Below are the code and all the weights of a small trained network. Each question names an input and a class and asks about switching units off, where a switched-off unit gives its printed mean instead of its output.

import numpy as np


def w(rows, s, z=0):
    codes = np.array(rows[::2]) - 128.0
    scale = np.full(codes.shape[1], s)
    scale[-1] = z or s
    return codes * scale


def f(y):
    return y / 2 * (1 + np.tanh(0.7978845608 * (y + 0.044715 * y**3)))


def log_softmax(a):
    a = a - a.max(-1, keepdims=True)
    return a - np.log(np.exp(a).sum(-1, keepdims=True))


def net(x, mask):
    res = np.array(x, float).reshape(1, 7) / 4 @ E
    y = f(res @ A[0][:, :-1].T + A[0][:, -1])
    res = res + np.where(mask, y, B[0][:, -1]) @ B[0][:, :-1]
    return log_softmax(res[-1] @ U[:, :-1].T + U[:, -1])


A, B = {}, {}
E = w([
[96,49,102,117,44,223,125],'x0',
[158,154,195,168,150,73,200],'x1',
[91,112,102,148,36,99,108],'x2',
[140,115,22,217,112,88,243],'x3',
[126,148,63,121,204,121,84],'x4',
[88,1,175,51,152,108,183],'x5',
[245,130,82,51,53,54,111],'x6',
],0.0055)
A[0] = w([
[198,206,164,120,180,99,81,143],'N0',
[153,6,131,81,161,71,124,147],'N1',
[105,159,45,109,160,191,66,227],'N2',
[196,208,115,155,168,80,102,176],'N3',
[145,104,85,161,154,99,189,167],'N4',
[120,36,100,127,70,62,188,120],'N5',
[127,114,44,147,64,121,96,160],'N6',
[159,184,193,85,220,83,101,201],'N7',
[137,112,69,159,181,163,224,141],'N8',
[98,92,97,201,144,139,220,143],'N9',
[163,154,100,171,151,100,192,182],'N10',
[255,136,114,126,112,177,86,213],'N11',
[204,163,134,66,36,149,137,214],'N12',
[59,108,187,100,178,195,112,204],'N13',
[142,140,145,105,8,123,150,246],'N14',
[118,171,141,192,27,210,121,165],'N15',
[188,64,150,63,66,93,157,178],'N16',
[72,111,121,143,168,227,135,166],'N17',
[123,67,184,18,156,205,134,254],'N18',
],0.0077,0.0035)
B[0] = w([
[151,255,83,99,49,181,166,213],'N0',
[146,19,164,74,180,83,164,193],'N1',
[136,184,131,55,139,180,149,210],'N2',
[185,231,89,96,48,93,199,221],'N3',
[191,161,95,181,121,103,216,186],'N4',
[162,124,74,115,100,74,187,198],'N5',
[104,138,74,14,111,133,69,182],'N6',
[104,229,162,16,168,191,177,238],'N7',
[210,152,141,196,164,233,179,193],'N8',
[177,175,168,197,88,174,156,203],'N9',
[191,194,82,177,81,74,208,199],'N10',
[99,183,19,48,38,138,102,199],'N11',
[135,107,9,51,87,85,73,210],'N12',
[14,70,207,105,238,179,126,220],'N13',
[43,91,95,106,132,63,78,213],'N14',
[14,89,175,138,181,103,97,192],'N15',
[108,62,44,31,129,10,85,210],'N16',
[99,127,178,106,191,235,107,192],'N17',
[25,64,143,6,160,94,112,253],'N18',
],0.0057,0.0061)
U = w([
[82,167,58,74,98,146,73,150],'0',
[87,99,220,69,230,181,151,172],'1',
[70,107,224,240,145,131,120,88],'2',
[232,210,59,140,62,103,198,187],'3',
[110,2,87,84,132,25,104,115],'4',
[240,118,111,176,156,197,142,1],'5',
],0.0072,0.0042)

Each question gives the input, the list of numbers given to net, and the class t.
The units are the neurons (one row each of A and B). Each row of codes is followed by its name. A weight is (code - 128) times the scale printed after its matrix; where a second scale follows, it is the last column's (A, B and U).
mask holds one flag per neuron, in row order. A switched-off neuron (its flag False) gives its mean, the last column of its row in B, instead of its output. The means were averaged over made-up inputs and are rounded, as every weight is.
A unit's drop is (log p(t) with every unit on - log p(t) with that unit switched off) / (log p(t) with every unit on - log p(t) with every unit switched off).
The circuit of an input: a set's keep is (log p(t) with only the set's units on - log p(t) with every unit switched off) / (log p(t) with every unit on - log p(t) with every unit switched off). Starting from the 12 units with the biggest drops (on a tie, the unit counted first), units are removed one at a time, each time the one whose removal leaves the highest keep (on an exact tie, the one counted first), for as long as the keep stays at least 0.8.
circuit, biggest first: the units of the circuit, biggest drop first
top k neurons: the k neurons with the biggest drops, biggest first
drop of u: that unit's drop, to one decimal
input [1,8,3,-5,-5,-6,-7], class 2: top neuron => (N18)
input [4,-4,-5,7,-5,2,5], class 4: circuit, biggest first => (N16, N0)
input [7,1,0,-6,2,-7,-3], class 1: circuit, biggest first => (N13, N15, N17)
input [-7,-6,8,8,3,7,2], class 3: circuit, biggest first => (N18, N4)
input [-4,-6,-6,0,8,2,7], class 3: top 2 neurons => (N3, N13)
input [3,-5,4,5,-4,-5,-5], class 1: top 2 neurons => (N15, N17)
input [1,6,7,4,-6,-2,-3], class 2: top 4 neurons => (N15, N3, N0, N11)
input [8,-4,7,-2,-3,-3,-4], class 1: top 2 neurons => (N15, N17)
input [8,1,5,-2,4,4,-2], class 1: drop of N12 => 0.2
input [7,-8,-8,-5,2,8,6], class 4: drop of N16 => 0.2
input [-1,4,-3,-1,7,-1,-2], class 3: drop of N14 => 0.1
